Below are the code and all the weights of a small trained network. Each question names an input and a class and asks about switching units off, where a switched-off unit gives its printed mean instead of its output.

import numpy as np


def w(rows, s, z=0):
    codes = np.array(rows[::2]) - 128.0
    scale = np.full(codes.shape[1], s)
    scale[-1] = z or s
    return codes * scale


def f(y):
    return y / 2 * (1 + np.tanh(0.7978845608 * (y + 0.044715 * y**3)))


def log_softmax(a):
    a = a - a.max(-1, keepdims=True)
    return a - np.log(np.exp(a).sum(-1, keepdims=True))


def net(x, mask):
    res = np.array(x, float).reshape(1, 6) / 4 @ E
    y = f(res @ A[0][:, :-1].T + A[0][:, -1])
    res = res + np.where(mask, y, B[0][:, -1]) @ B[0][:, :-1]
    return log_softmax(res[-1] @ U[:, :-1].T + U[:, -1])


A, B = {}, {}
E = w([
[127,129,128],'x0',
[249,162,117],'x1',
[127,127,127],'x2',
[157,51,186],'x3',
[115,204,217],'x4',
[128,127,128],'x5',
],0.014)
A[0] = w([
[155,187,83,106],'neuron 0',
[116,121,187,126],'neuron 1',
[51,188,93,154],'neuron 2',
[169,113,144,81],'neuron 3',
[201,108,154,86],'neuron 4',
[106,65,92,147],'neuron 5',
[137,158,160,150],'neuron 6',
[151,222,167,158],'neuron 7',
[84,151,177,134],'neuron 8',
[162,149,5,214],'neuron 9',
[136,160,140,137],'neuron 10',
[197,113,214,114],'neuron 11',
[65,153,85,170],'neuron 12',
[113,32,73,254],'neuron 13',
[156,156,72,109],'neuron 14',
],0.018,0.0064)
B[0] = w([
[214,156,250,187],'neuron 0',
[136,106,187,168],'neuron 1',
[32,86,77,217],'neuron 2',
[72,109,62,151],'neuron 3',
[91,113,44,181],'neuron 4',
[150,235,138,197],'neuron 5',
[2,99,101,166],'neuron 6',
[42,215,158,224],'neuron 7',
[66,27,192,186],'neuron 8',
[213,89,105,244],'neuron 9',
[104,152,116,155],'neuron 10',
[7,97,130,201],'neuron 11',
[129,106,77,201],'neuron 12',
[192,255,107,248],'neuron 13',
[211,47,176,176],'neuron 14',
],0.0079,0.018)
U = w([
[104,114,3,157],'0',
[103,219,189,255],'1',
[44,109,133,151],'2',
[84,69,223,13],'3',
[172,104,173,54],'4',
],0.013,0.0038)

Each question gives the input, the list of numbers given to net, and the class t.
The units are the neurons (one row each of A and B). Each row of codes is followed by its name. A weight is (code - 128) times the scale printed after its matrix; where a second scale follows, it is the last column's (A, B and U).
mask holds one flag per neuron, in row order. A switched-off neuron (its flag False) gives its mean, the last column of its row in B, instead of its output. The means were averaged over made-up inputs and are rounded, as every weight is.
A unit's drop is (log p(t) with every unit on - log p(t) with that unit switched off) / (log p(t) with every unit on - log p(t) with every unit switched off).
The circuit of an input: a set's keep is (log p(t) with only the set's units on - log p(t) with every unit switched off) / (log p(t) with every unit on - log p(t) with every unit switched off). Starting from the 12 units with the biggest drops (on a tie, the unit counted first), units are removed one at a time, each time the one whose removal leaves the highest keep (on an exact tie, the one counted first), for as long as the keep stays at least 0.8.
units of the circuit, in order: the units of the circuit, biggest drop first
most important unit: the unit with the biggest drop
top k neurons: the k neurons with the biggest drops, biggest first
drop when u is switched off: that unit's drop, to one decimal
input [5,1,5,-7,-2,1], class 4: units of the circuit, in order : (neuron 0; neuron 14; neuron 9)
input [-4,-8,-3,-1,7,7], class 2: most important unit : neuron 2
input [8,5,5,2,6,-4], class 2: units of the circuit, in order : (neuron 11; neuron 6)
input [8,-1,-2,5,-5,0], class 1: top 2 neurons : (neuron 13; neuron 5)
input [5,-7,3,4,2,-6], class 3: units of the circuit, in order : (neuron 8; neuron 1)
input [8,1,8,-5,-4,-1], class 4: top 2 neurons : (neuron 0; neuron 14)
input [8,4,-6,7,1,6], class 2: top 3 neurons : (neuron 11; neuron 9; neuron 13)
input [-3,1,8,0,-6,-7], class 4: units of the circuit, in order : (neuron 2; neuron 4; neuron 11)
input [-3,0,-1,4,-2,5], class 1: top 2 neurons : (neuron 2; neuron 9)
input [-2,7,-3,-2,0,-4], class 4: units of the circuit, in order : (neuron 14; neuron 9)
input [7,4,-6,5,1,5], class 2: top 4 neurons : (neuron 11; neuron 9; neuron 13; neuron 12)
input [8,0,6,2,-2,-6], class 1: top 3 neurons : (neuron 2; neuron 12; neuron 9)
input [-2,-7,7,2,8,0], class 3: top 2 neurons : (neuron 8; neuron 1)
input [7,8,0,-8,0,-2], class 4: units of the circuit, in order : (neuron 14)
input [5,-1,-6,3,3,-5], class 3: top 2 neurons : (neuron 13; neuron 2)
input [-6,0,8,2,-3,-6], class 1: top 3 neurons : (neuron 2; neuron 12; neuron 13)
input [6,-1,0,7,8,6], class 3: top 2 neurons : (neuron 1; neuron 8)
input [7,3,-2,4,1,1], class 2: drop when neuron 2 is switched off : 0.0
input [6,-6,-8,0,-1,-7], class 0: drop when neuron 4 is switched off : -0.2
input [3,6,-3,6,-1,1], class 0: units of the circuit, in order : (neuron 4)
input [4,1,7,-5,-6,6], class 4: drop when neuron 14 is switched off : 0.2
input [4,-1,4,3,-4,0], class 1: drop when neuron 2 is switched off : 0.1
